Each row has a class, written after it.
-43	602	402	37	-24	-306	-39	-77	-332	-433	56	-35	-42	-524	-204	-167	-305	362	15	20	53	97	6	-209	127	-73	-260	-32	-412	-116	295	404	-306	128	534	-63	428	489	-243 -> (8)
190	457	193	-350	133	-484	112	-281	-212	-52	-148	-4	-182	-267	-121	-42	148	335	-39	-176	442	-114	211	-236	-258	32	-326	148	-645	93	128	56	-432	264	633	-540	344	26	-702 -> (11)
243	246	319	87	119	-293	54	-211	-275	-323	-290	-255	-224	-403	-98	126	-226	416	-84	-71	383	-88	183	-47	144	223	-103	109	-489	-124	214	272	-525	-39	576	-230	365	132	-263 -> (63)
-154	337	78	668	-116	-601	-107	226	540	204	-272	-127	247	-222	-751	169	-469	535	-319	-93	-126	-648	-5	341	-176	-195	-67	-701	0	-196	-15	277	72	576	59	79	-18	-22	75 -> (63)
130	-503	-625	-677	-16	77	-79	269	210	134	-209	419	441	-31	229	-23	-31	-324	-165	-173	-182	-458	-152	513	-270	47	432	131	147	73	280	80	493	5	-210	402	454	117	-430 -> (60)
-271	223	-13	562	-91	-620	-92	201	554	245	-192	23	223	-224	-815	119	-387	549	-389	-153	-148	-827	-27	259	-444	-217	-165	-776	-31	-136	0	275	158	654	43	52	66	-67	-78 -> (72)
-109	694	399	56	37	-339	-19	-117	-360	-352	101	-43	-53	-524	-322	-176	-282	366	-4	16	100	38	93	-237	113	-89	-235	-84	-452	-148	243	495	-315	198	639	-104	421	340	-260 -> (99)
-28	-819	-146	-90	-76	114	-99	466	77	30	96	447	197	-260	70	188	123	-114	43	-307	-604	-601	-318	499	-189	-368	-71	-185	78	-43	204	-106	719	-206	-94	90	438	311	-444 -> (99)
-281	196	-28	503	-99	-560	-86	153	536	165	-249	-32	158	-216	-804	81	-462	466	-314	-114	-49	-858	-56	300	-337	-259	-163	-699	-6	-146	32	290	137	633	37	150	89	-41	-19 -> (99)
145	337	357	-39	302	-370	-35	-186	-472	-449	-51	-353	-140	-503	-84	-23	-281	552	-198	188	201	91	94	-201	167	128	-225	28	-435	-127	272	227	-385	-178	618	71	379	161	-183 -> (12)
-242	299	-96	568	-207	-534	-115	143	402	265	-253	-60	223	-108	-280	-241	-224	479	-64	-193	-342	-77	-74	198	-34	-334	-235	-556	27	-156	-141	171	-112	334	237	-279	157	244	25 -> (72)
47	-649	-194	-212	46	69	-136	313	143	-221	73	342	267	-212	50	267	-171	-327	-175	40	-361	-517	-447	316	-147	-109	246	-95	177	-191	419	66	747	-69	-209	465	268	263	-139 -> (8)
-387	108	-247	108	-81	-559	-90	87	517	332	-307	126	24	-201	-533	-256	-59	333	-52	-356	-102	-728	-102	356	-449	-339	-560	-551	-201	-67	-93	149	134	398	30	-339	198	78	-203 -> (99)
56	-417	-499	-660	-35	115	-124	312	136	108	-57	501	480	-94	263	-36	8	-193	-115	-138	-257	-589	-221	554	-216	-123	151	-11	55	46	241	62	568	-62	-199	425	374	160	-400 -> (63)
110	-606	-275	-325	-7	-60	-201	467	132	-13	21	521	343	-62	140	151	-74	-135	-55	-148	-480	-549	-226	474	-193	-204	224	-121	-7	-58	215	150	734	-158	-225	205	213	237	-397 -> (63)
44	-516	-189	-255	-27	-39	-249	606	149	45	170	515	402	-51	99	162	-132	-51	-33	-170	-675	-387	-375	409	-222	-135	325	-248	50	-98	244	199	683	-136	-241	74	227	298	-407 -> (115)
122	475	188	-410	138	-444	5	-295	-242	66	-147	-10	-143	-318	-179	-97	83	314	-20	-171	424	-64	112	-272	-283	13	-328	166	-617	96	233	159	-355	304	612	-490	377	46	-719 -> (60)
-184	129	-17	572	-170	-507	8	232	497	161	-260	-42	187	-56	-418	-132	-189	427	-179	-142	-233	-161	-18	165	-11	-417	-314	-411	57	-110	-163	121	2	357	177	-212	-6	196	-130 -> (60)
-372	186	-154	180	-92	-584	-102	176	417	251	-318	142	58	-261	-589	-211	-91	500	-78	-358	-207	-727	-1	367	-436	-366	-575	-600	-248	-124	-88	220	18	393	147	-286	186	72	-202 -> (72)
84	410	141	-321	183	-486	6	-275	-239	107	-57	8	-209	-283	-206	-20	146	336	-23	-204	369	-117	88	-347	-365	-34	-361	91	-574	91	162	49	-338	323	649	-587	402	16	-772 -> (115)
91	-530	-237	-175	88	100	-108	299	166	-214	75	221	273	-336	19	357	-157	-242	-202	62	-251	-590	-398	313	-113	-94	129	-170	165	-191	367	32	785	-208	-227	663	272	169	-89 -> (163)
-349	234	-602	323	-86	-590	-102	45	535	214	-576	-187	-10	-251	-273	-366	-334	226	-108	-328	198	-484	-11	344	-3	-96	60	-97	58	-103	-98	376	-362	470	270	126	205	144	32 -> (11)
110	386	178	-363	124	-459	86	-284	-194	54	-134	26	-255	-308	-203	-90	199	300	-23	-222	433	-186	100	-347	-358	-43	-358	238	-659	112	157	63	-382	305	613	-546	331	18	-810 -> (60)
-229	262	-101	594	-183	-563	-105	153	441	217	-185	-20	234	-85	-432	-161	-271	445	-124	-141	-311	-145	-25	178	-80	-470	-333	-595	102	-115	-158	144	-23	396	286	-119	102	212	-57 -> (72)
-7	-837	-172	-12	-17	81	-158	506	115	-150	22	338	200	-257	42	245	-28	4	-27	-94	-542	-594	-275	597	-38	-433	-129	-218	277	-156	204	-130	789	-283	-111	370	399	356	-280 -> (63)
-13	-873	-81	-21	-96	79	-126	532	96	-98	63	366	213	-327	110	235	73	-80	21	-235	-689	-534	-360	502	-156	-405	33	-249	96	-135	218	-133	801	-227	-63	160	406	305	-392 -> (115)
-322	309	-152	587	-153	-484	-140	186	497	152	-184	-115	213	-141	-393	-225	-274	512	-139	-98	-218	-168	-41	264	83	-395	-281	-543	209	-176	-129	160	-50	314	264	-17	153	360	47 -> (8)
-321	282	-276	52	-64	-585	-73	39	584	257	-337	95	57	-149	-608	-213	-88	362	-106	-264	-41	-755	-31	348	-502	-299	-680	-584	-195	-31	-130	101	101	433	-13	-186	169	72	-105 -> (12)
-12	-600	-209	-224	-93	-40	-229	571	132	45	125	572	340	-71	160	99	-56	-38	52	-244	-655	-454	-312	515	-228	-212	182	-248	-26	-25	160	131	685	-188	-260	53	262	333	-383 -> (72)
186	349	338	5	128	-312	57	-139	-300	-285	-250	-142	-244	-392	-198	22	-186	355	-37	-122	289	-35	159	-132	29	178	38	131	-597	-132	238	338	-576	136	704	-410	423	62	-360 -> (115)
-263	326	43	598	-22	-580	-18	289	592	177	-193	-76	156	-228	-834	189	-392	595	-361	-108	-99	-732	-72	237	-216	-200	-90	-756	-117	-264	-60	240	34	546	35	32	-24	-131	33 -> (11)
3	-608	-170	-63	55	62	-206	354	83	-189	80	326	255	-304	129	219	-169	-93	-171	47	-330	-499	-385	433	-63	-238	128	-95	135	-208	312	130	724	-166	-40	512	288	199	-226 -> (63)
-239	196	47	577	-110	-521	-46	202	545	171	-201	-92	139	-285	-701	31	-304	497	-365	-194	-123	-661	-109	135	-381	-214	-103	-633	-30	-182	12	305	101	567	14	-14	33	-4	-98 -> (163)
21	533	276	-93	-5	-212	33	-249	-329	-331	-30	-39	-177	-431	-130	-228	-154	228	-21	-64	261	19	55	-346	27	22	-302	151	-495	29	263	313	-363	169	541	-89	429	415	-350 -> (8)
57	476	184	-399	154	-406	71	-225	-294	18	-21	2	-149	-295	-215	-198	167	403	-29	-220	415	-21	215	-393	-349	24	-407	125	-630	124	176	128	-332	211	620	-589	420	25	-824 -> (150)
111	246	226	30	299	-487	-127	-260	-467	-380	-89	-220	-191	-563	-143	99	-225	458	-83	75	126	-186	80	-262	9	25	-230	59	-405	-77	288	231	-385	-97	695	20	364	114	-298 -> (8)
-377	240	-250	113	-25	-612	-77	139	477	181	-384	121	53	-184	-631	-196	-105	435	-89	-269	-51	-858	47	306	-485	-320	-635	-492	-199	-6	-110	167	111	440	59	-183	171	16	-181 -> (150)
-398	191	-506	428	-88	-609	-102	8	521	111	-539	-314	-61	-420	-320	-321	-327	202	-176	-227	192	-555	-65	309	-103	-154	-30	-164	117	-136	-24	343	-162	402	252	299	279	222	110 -> (163)
-90	-809	-107	22	-79	80	-135	589	73	-203	45	384	263	-316	92	180	-1	15	-50	-107	-570	-581	-254	597	-57	-440	-86	-212	171	-120	168	-73	866	-152	-95	301	468	367	-312 -> (163)
69	-608	-227	-75	94	66	-127	401	216	-194	72	241	264	-270	9	319	-140	-212	-133	7	-377	-537	-429	360	-109	-170	96	-84	316	-134	344	-10	743	-242	-202	580	231	257	-148 -> (150)
-313	237	-262	9	-68	-609	-80	109	506	255	-378	118	117	-130	-594	-225	-153	376	-159	-263	-33	-783	29	388	-490	-272	-534	-534	-256	-9	-86	180	108	526	28	-166	200	32	-167 -> (12)
82	-632	-259	-208	64	88	-136	254	188	-85	29	311	185	-340	117	209	-13	-315	-82	-83	-336	-600	-507	339	-167	-197	102	0	131	-69	401	-27	657	-226	-181	455	246	254	-197 -> (8)
33	-594	-619	-678	-39	151	-26	278	230	129	-144	478	387	-27	203	-59	12	-305	-185	-216	-187	-682	-232	492	-297	36	363	65	130	44	253	82	432	26	-216	393	399	116	-411 -> (72)
296	443	453	14	86	-319	97	-136	-341	-281	-182	-86	-141	-369	-130	48	-148	458	-100	-126	249	-26	155	-184	34	214	-144	125	-748	-69	238	279	-625	79	606	-472	340	109	-378 -> (8)
96	273	247	-66	339	-351	-134	-230	-498	-320	-78	-283	-232	-609	-69	-28	-152	517	-57	28	157	-37	33	-254	55	49	-249	71	-395	-91	305	227	-397	-193	689	-28	384	103	-317 -> (115)
94	242	304	25	282	-445	-108	-200	-472	-463	-69	-218	-177	-625	-111	38	-237	474	-58	114	99	-22	70	-128	117	-74	-179	-34	-347	-168	315	219	-322	-162	731	93	357	140	-182 -> (11)
14	-631	-110	-67	104	65	-152	344	75	-156	150	241	263	-334	-6	285	-251	-204	-235	75	-364	-488	-501	363	-77	-128	319	-168	179	-255	427	88	724	-117	-96	566	283	142	-99 -> (99)
-395	186	-180	254	-94	-541	-69	148	568	153	-350	70	56	-287	-616	-137	-110	402	-108	-266	-139	-827	-104	358	-432	-341	-603	-603	-126	-128	-87	199	135	375	19	-148	137	118	-80 -> (163)
-224	226	-24	515	-196	-446	-74	128	415	212	-211	-90	151	-61	-355	-240	-195	463	-133	-132	-261	-85	-28	153	-48	-374	-264	-543	66	-124	-154	121	-43	334	245	-152	21	158	-22 -> (11)
13	-490	-503	-678	-4	118	-54	335	174	46	-65	454	448	-106	185	-57	0	-319	-127	-193	-317	-544	-212	552	-243	-71	365	-8	72	-31	257	145	531	-57	-238	381	389	114	-376 -> (99)
119	-453	-459	-685	-23	140	-59	340	149	159	-94	468	461	-88	198	15	40	-343	-131	-220	-346	-553	-276	450	-188	27	474	34	-52	-4	318	63	475	-33	-212	299	342	143	-346 -> (8)
-52	-899	-79	2	-63	86	-108	617	123	-169	-20	310	271	-287	-1	178	20	27	-91	-140	-636	-638	-230	638	-147	-394	1	-209	298	-97	237	-145	867	-157	-90	338	452	336	-339 -> (150)
-242	229	-123	692	-154	-557	-104	174	543	162	-216	-165	217	-126	-442	-127	-306	390	-143	-105	-313	-172	-92	148	-2	-440	-255	-594	192	-140	-183	185	27	347	212	-45	58	245	42 -> (163)
-243	280	13	499	-53	-544	-135	229	534	237	-247	-61	159	-215	-734	12	-396	596	-294	-158	-155	-661	-98	275	-362	-198	-223	-639	44	-112	-2	254	65	552	-16	-10	114	34	-28 -> (150)
229	444	404	59	110	-312	61	-169	-280	-316	-240	-135	-207	-359	-156	81	-271	434	-83	-45	392	4	153	-76	147	177	-92	103	-649	-153	193	358	-576	68	601	-316	339	126	-267 -> (63)
63	240	258	-74	243	-417	-47	-250	-444	-385	-63	-238	-166	-537	-168	17	-166	500	-121	97	141	-139	148	-215	33	4	-265	-19	-357	-93	234	181	-290	-121	644	71	405	190	-292 -> (12)
-226	264	-54	626	-147	-456	-56	223	503	179	-106	-178	191	-72	-365	-179	-236	489	-193	-84	-241	-104	-109	175	70	-288	-191	-517	135	-176	-154	114	-75	251	245	-74	54	288	53 -> (12)
122	447	289	-359	88	-433	75	-266	-229	34	-133	55	-155	-284	-238	-24	119	341	-35	-202	356	-124	134	-277	-355	-23	-361	110	-688	119	183	119	-355	339	598	-555	383	50	-784 -> (60)
34	-588	-168	-185	48	27	-152	361	149	-59	34	312	218	-243	34	250	-119	-264	-181	15	-247	-582	-395	439	-152	-193	322	-11	165	-173	396	100	717	-3	-80	495	236	180	-225 -> (63)
-258	193	102	707	-154	-546	-112	184	562	278	-257	-47	162	-305	-809	51	-371	508	-299	-167	-271	-681	-168	201	-370	-295	-114	-709	-29	-143	50	274	118	576	106	14	3	-48	-24 -> (60)
-237	294	-112	555	-182	-501	-71	101	476	256	-222	-111	194	-63	-394	-219	-212	429	-155	-133	-217	-165	-80	72	-87	-340	-386	-500	34	-97	-181	98	46	448	110	-183	84	175	-28 -> (12)
-408	208	-588	433	-102	-678	-154	5	563	158	-594	-231	-72	-364	-354	-323	-382	201	-84	-313	174	-540	-65	367	-109	-120	141	-108	98	-134	-37	358	-327	480	293	163	306	220	45 -> (8)
63	-650	-103	-114	13	46	-117	379	128	-257	20	202	261	-390	69	275	-191	-191	-211	38	-342	-517	-397	475	-97	-176	291	-135	200	-228	446	63	743	-136	-97	662	259	200	-130 -> (11)
-36	554	445	132	41	-253	-3	-42	-333	-385	35	-87	-103	-512	-260	-93	-270	386	-60	15	128	38	43	-251	178	-46	-177	-26	-476	-134	241	403	-284	180	619	-70	343	318	-250 -> (115)
28	-602	-244	-90	53	85	-167	338	154	-136	107	346	267	-341	72	226	-122	-202	-99	-72	-390	-517	-509	349	-133	-141	126	-123	168	-167	372	56	665	-190	-150	449	253	219	-186 -> (72)
120	445	196	-430	130	-463	44	-289	-268	40	-120	48	-165	-262	-207	-69	131	318	-56	-194	387	-181	169	-281	-358	11	-319	147	-666	116	202	97	-392	354	631	-542	405	69	-770 -> (8)
-42	518	414	46	8	-324	2	-109	-355	-423	75	20	-70	-501	-208	-110	-248	401	-69	9	92	-44	50	-250	34	-45	-267	-89	-512	-114	219	386	-262	218	569	-104	372	280	-286 -> (11)
-295	225	-302	114	-89	-617	-107	-12	527	288	-413	183	48	-106	-513	-230	-142	387	-82	-288	-20	-820	-5	400	-523	-358	-739	-514	-161	84	-132	129	77	489	0	-218	229	100	-176 -> (99)
-240	158	-96	641	-103	-541	-160	203	476	214	-173	-40	149	-113	-398	-98	-225	417	-125	-179	-331	-195	-120	164	-102	-440	-266	-530	113	-107	-165	118	64	376	216	-136	26	196	-75 -> (115)
-337	204	-591	372	-65	-631	-130	4	551	141	-609	-183	-77	-309	-220	-377	-328	278	-99	-281	241	-504	-41	424	-63	-178	-101	-92	67	-61	-102	277	-299	414	252	181	247	175	63 -> (11)
-435	183	-560	495	-17	-644	-165	120	549	34	-587	-295	-49	-356	-347	-380	-432	245	-105	-254	216	-476	-67	379	-9	-163	54	-78	153	-122	-49	341	-209	452	254	287	234	181	136 -> (150)
211	389	391	107	89	-382	20	-153	-283	-360	-240	-239	-194	-512	-106	-4	-298	432	-53	-31	231	6	110	-2	109	142	-103	67	-570	-115	208	333	-549	-24	621	-181	382	161	-208 -> (72)
83	-477	-432	-579	-64	135	-28	368	162	-34	-70	406	479	-151	156	36	-41	-201	-224	-126	-257	-609	-186	519	-225	24	264	-27	107	9	352	16	575	-81	-274	515	395	226	-339 -> (8)
158	-632	-191	-377	-60	-53	-181	496	216	97	44	559	365	-62	128	109	-9	-181	-23	-239	-635	-466	-365	444	-353	-191	188	-114	-95	41	189	91	720	-97	-324	-4	206	191	-517 -> (60)
99	-571	-224	-352	27	30	-223	544	124	37	65	558	454	-150	92	121	-47	-90	-46	-227	-689	-465	-335	454	-236	-129	315	-193	-75	-57	205	149	727	-104	-231	33	252	119	-498 -> (115)
211	552	433	72	134	-397	16	-102	-314	-354	-193	-223	-137	-468	-191	65	-315	440	1	-53	265	71	159	-76	164	167	-41	47	-647	-125	198	356	-565	41	672	-289	413	125	-212 -> (150)
-224	272	-66	467	-114	-510	-78	208	419	187	-200	-84	217	2	-437	-151	-259	425	-180	-91	-203	-135	37	151	-46	-387	-292	-539	118	-95	-107	154	31	417	196	-107	41	195	-30 -> (115)
-88	-859	-86	58	-94	76	-131	566	93	-127	140	338	189	-281	79	241	86	0	-42	-165	-596	-667	-282	496	-204	-356	-86	-267	192	-102	183	-116	842	-210	-143	247	387	335	-304 -> (163)
193	-619	-225	-336	-42	17	-168	517	189	-62	59	545	422	-111	101	182	-168	-192	-83	-150	-642	-437	-415	483	-211	-113	315	-196	2	-78	223	122	701	-180	-259	198	284	296	-390 -> (163)
